Below are the code and all the weights of a small trained network. Each question names an input and a class and asks about switching units off, where a switched-off unit gives its printed mean instead of its output.

import numpy as np


def w(rows, s, z=0):
    codes = np.array(rows[::2]) - 128.0
    scale = np.full(codes.shape[1], s)
    scale[-1] = z or s
    return codes * scale


def f(y):
    return np.maximum(y, 0)


def log_softmax(a):
    a = a - a.max(-1, keepdims=True)
    return a - np.log(np.exp(a).sum(-1, keepdims=True))


def net(x, mask):
    res = np.array(x, float).reshape(1, 4) / 4 @ E
    y = f(res @ A[0][:, :-1].T + A[0][:, -1])
    res = res + np.where(mask, y, B[0][:, -1]) @ B[0][:, :-1]
    return log_softmax(res[-1] @ U[:, :-1].T + U[:, -1])


A, B = {}, {}
E = w([
[193,157,116,186,165,3,201,65,61,197,37,110],'x0',
[82,60,216,192,59,64,205,170,169,130,145,193],'x1',
[115,22,84,89,61,89,120,58,155,208,174,42],'x2',
[218,188,103,229,85,66,69,147,210,75,173,67],'x3',
],0.0057)
A[0] = w([
[119,32,87,89,54,89,118,49,158,210,185,48,91],'n0',
[188,190,46,72,208,172,56,75,81,131,99,63,71],'n1',
[21,82,146,20,192,187,195,102,28,193,70,186,62],'n2',
[118,38,80,91,52,88,121,45,155,210,191,55,109],'n3',
[145,248,189,188,221,171,133,244,87,16,51,230,146],'n4',
[223,190,104,229,81,72,65,148,199,79,181,75,99],'n5',
[48,96,127,47,75,253,32,184,216,51,240,142,103],'n6',
[182,182,51,78,191,168,63,78,94,134,98,68,56],'n7',
[192,144,107,168,164,36,191,57,74,193,47,110,10],'n8',
[85,62,233,211,54,54,225,187,164,143,147,195,119],'n9',
[190,150,113,169,166,36,191,60,70,192,42,104,23],'n10',
[219,180,104,225,87,75,73,146,205,76,173,72,73],'n11',
[80,62,218,214,49,54,214,180,173,136,141,195,136],'n12',
],0.0043,0.0012)
B[0] = w([
[167,169,94,107,201,70,209,78,188,118,211,190,222],'n0',
[58,130,99,127,152,218,84,87,207,80,83,70,224],'n1',
[199,53,250,80,42,200,73,117,157,232,66,199,238],'n2',
[171,172,98,112,194,71,210,79,186,109,209,193,223],'n3',
[177,182,95,89,204,61,220,49,223,131,235,214,251],'n4',
[170,68,228,79,61,199,83,102,159,213,75,190,233],'n5',
[192,3,205,248,206,103,213,245,28,94,146,45,253],'n6',
[68,128,94,128,147,216,88,90,199,79,89,78,212],'n7',
[155,40,176,215,186,141,178,206,78,98,130,62,227],'n8',
[45,150,65,117,146,227,66,79,214,62,72,57,225],'n9',
[156,37,185,214,186,136,177,202,79,99,128,56,230],'n10',
[182,71,228,80,57,202,78,115,168,219,72,193,226],'n11',
[35,158,64,111,152,228,65,75,213,61,73,49,223],'n12',
],0.0048,0.0057)
U = w([
[156,73,160,206,163,122,163,240,77,97,133,62,115],'0',
[162,106,191,77,42,154,79,113,134,232,70,196,119],'1',
[41,153,60,118,133,165,74,82,163,55,76,65,120],'2',
[161,172,88,100,174,77,191,78,154,118,215,205,127],'3',
[109,164,90,117,82,87,108,152,77,129,126,128,205],'4',
[77,222,15,99,2,29,60,229,19,144,122,140,2],'5',
[90,200,24,110,26,63,75,219,39,140,123,143,11],'6',
[76,213,44,97,5,28,72,207,29,137,123,134,12],'7',
],0.0095,0.0093)

Each question gives the input, the list of numbers given to net, and the class t.
The units are the neurons (one row each of A and B). Each row of codes is followed by its name. A weight is (code - 128) times the scale printed after its matrix; where a second scale follows, it is the last column's (A, B and U).
mask holds one flag per neuron, in row order. A switched-off neuron (its flag False) gives its mean, the last column of its row in B, instead of its output. The means were averaged over made-up inputs and are rounded, as every weight is.
A unit's drop is (log p(t) with every unit on - log p(t) with that unit switched off) / (log p(t) with every unit on - log p(t) with every unit switched off).
The circuit of an input: a set's keep is (log p(t) with only the set's units on - log p(t) with every unit switched off) / (log p(t) with every unit on - log p(t) with every unit switched off). Starting from the 12 units with the biggest drops (on a tie, the unit counted first), units are removed one at a time, each time the one whose removal leaves the highest keep (on an exact tie, the one counted first), for as long as the keep stays at least 0.8.
circuit, biggest first: the units of the circuit, biggest drop first
most important unit: the unit with the biggest drop
top k neurons: the k neurons with the biggest drops, biggest first
drop when u is switched off: that unit's drop, to one decimal
input [1,-4,-7,-8], class 1: circuit, biggest first -> [n2]
input [-4,7,-8,2], class 3: top 2 neurons -> [n4 n1]
input [2,8,6,4], class 2: top 2 neurons -> [n12 n9]
input [-7,3,8,1], class 3: top 2 neurons -> [n0 n3]
input [-7,6,8,-3], class 3: top 2 neurons -> [n0 n3]
input [-2,8,7,0], class 2: top 3 neurons -> [n12 n9 n4]
input [8,-8,3,1], class 0: top 2 neurons -> [n10 n8]
input [1,1,1,2], class 4: top 3 neurons -> [n2 n4 n6]
input [-7,4,-4,8], class 1: top 2 neurons -> [n5 n11]
input [3,8,-8,-7], class 2: top 2 neurons -> [n9 n12]
input [-8,8,-1,-7], class 0: drop when n7 is switched off -> 0.1
input [-3,7,-1,1], class 2: drop when n7 is switched off -> 0.0
input [-3,8,-2,2], class 2: drop when n9 is switched off -> 0.1
input [-3,1,-8,-3], class 3: most important unit -> n4
